Below is a small trained network, with its code and all its weights. Each question gives an input and a class and asks what happens when units are switched off, that is, made to give their printed mean instead of their output.

import numpy as np


def w(rows, s, z=0):
    codes = np.array(rows[::2]) - 128.0
    scale = np.full(codes.shape[1], s)
    scale[-1] = z or s
    return codes * scale


def norm(h):
    return h / np.sqrt((h * h).mean(-1, keepdims=True) + 1e-5)


def f(y):
    return y / 2 * (1 + np.tanh(0.7978845608 * (y + 0.044715 * y**3)))


def log_softmax(a):
    a = a - a.max(-1, keepdims=True)
    return a - np.log(np.exp(a).sum(-1, keepdims=True))


def net(x, mask):
    res = np.array(x, float).reshape(1, 2) / 4 @ E
    u = 0
    for l in range(2):
        y = f(norm(res) @ A[l][:, :-1].T + A[l][:, -1])
        res = res + np.where(mask[u : u + 7], y, B[l][:, -1]) @ B[l][:, :-1]
        u += 7
    return log_softmax(norm(res)[-1] @ U[:, :-1].T + U[:, -1])


A, B = {}, {}
E = w([
[54,122,102,185,40,1,88,139,64,35],'x0',
[56,166,107,86,28,238,12,101,171,144],'x1',
],0.0076)
A[0] = w([
[83,135,116,100,39,202,139,108,178,171,108],'0.n1',
[59,125,70,51,200,104,106,141,144,143,1],'0.n2',
[208,135,109,144,171,83,117,195,73,149,90],'0.n3',
[130,111,241,69,183,26,189,1,85,183,156],'0.n4',
[91,73,214,160,82,51,141,6,225,228,54],'0.n5',
[162,106,159,234,64,124,73,145,60,88,177],'0.n6',
[187,154,142,108,138,212,180,138,240,133,109],'0.n7',
],0.0043,0.0068)
B[0] = w([
[146,57,90,120,153,118,113,4,70,130,218],'0.n1',
[112,175,177,137,168,156,66,94,6,87,81],'0.n2',
[36,67,121,144,108,152,94,64,129,203,151],'0.n3',
[133,98,96,76,153,165,59,59,155,34,241],'0.n4',
[169,136,193,150,127,136,101,169,182,84,84],'0.n5',
[222,111,150,2,173,195,143,174,151,111,254],'0.n6',
[202,144,88,150,33,48,109,209,175,97,229],'0.n7',
],0.0076,0.0035)
A[1] = w([
[165,97,133,63,157,147,130,119,112,165,147],'1.n1',
[117,133,45,204,83,8,85,104,152,105,86],'1.n2',
[181,83,191,220,183,80,177,125,117,114,124],'1.n3',
[83,156,158,167,58,33,118,182,56,55,47],'1.n4',
[137,108,153,205,198,66,185,81,88,135,2],'1.n5',
[44,203,127,167,79,165,56,127,160,171,66],'1.n6',
[163,194,192,163,158,166,154,142,176,206,31],'1.n7',
],0.012,0.0051)
B[1] = w([
[95,135,151,159,156,68,173,197,124,98,255],'1.n1',
[63,74,155,110,174,90,145,186,147,73,189],'1.n2',
[86,137,121,115,76,196,54,77,112,149,226],'1.n3',
[242,210,106,187,149,133,211,184,204,203,222],'1.n4',
[69,92,145,81,85,166,46,10,38,132,183],'1.n5',
[85,84,140,114,136,143,83,44,49,134,203],'1.n6',
[224,197,93,179,115,69,197,197,168,130,168],'1.n7',
],0.013,0.0078)
U = w([
[49,116,103,33,74,232,27,22,23,187,205],'0',
[244,231,44,183,103,135,214,238,223,203,134],'1',
[24,51,186,74,210,55,187,223,134,14,173],'2',
[153,106,250,209,122,144,129,93,161,96,6],'3',
],0.016,0.013)

Each question gives the input, the list of numbers given to net, and the class t.
The units are the neurons (one row each of A and B). Each row of codes is followed by its name. A weight is (code - 128) times the scale printed after its matrix; where a second scale follows, it is the last column's (A, B and U).
mask holds one flag per neuron, layer by layer. A switched-off neuron (its flag False) gives its mean, the last column of its row in B, instead of its output. The means were averaged over made-up inputs and are rounded, as every weight is.
A unit's drop is (log p(t) with every unit on - log p(t) with that unit switched off) / (log p(t) with every unit on - log p(t) with every unit switched off).
most important unit: the unit with the biggest drop
top k neurons: the k neurons with the biggest drops, biggest first
k most important neurons of layer l: the k neurons of layer l with the biggest drops, biggest first
drop of u: that unit's drop, to one decimal
input [6,-5], class 1: top 2 neurons => 1.n4; 0.n1
input [-2,-4], class 0: most important unit => 0.n6
input [7,-8], class 0: top 3 neurons => 1.n5; 1.n3; 0.n7
input [-1,3], class 2: top 2 neurons => 0.n1; 1.n3
input [5,-6], class 0: top 2 neurons => 1.n5; 1.n3
input [4,-3], class 1: top 2 neurons => 0.n1; 1.n4
input [7,-6], class 1: top 3 neurons => 1.n4; 0.n1; 1.n6
input [8,-7], class 1: top 2 neurons => 1.n4; 0.n1
input [-4,3], class 1: top 2 neurons => 1.n5; 0.n3
input [-5,-5], class 0: top 2 neurons => 0.n6; 1.n3
input [-3,-2], class 2: top 2 neurons => 0.n4; 1.n4
input [2,1], class 2: top 2 neurons => 0.n6; 1.n4
input [-3,-3], class 2: top 2 neurons => 0.n4; 1.n4
input [-1,0], class 2: most important unit => 1.n2
input [-3,3], class 2: 3 most important neurons of layer 0 => 0.n1; 0.n6; 0.n3
input [4,-5], class 0: drop of 0.n7 => 0.2
input [4,-2], class 1: drop of 0.n1 => 0.2
input [-3,-8], class 0: drop of 1.n6 => 0.0
input [2,2], class 2: drop of 1.n4 => 0.2
input [6,-1], class 1: top neuron => 1.n4
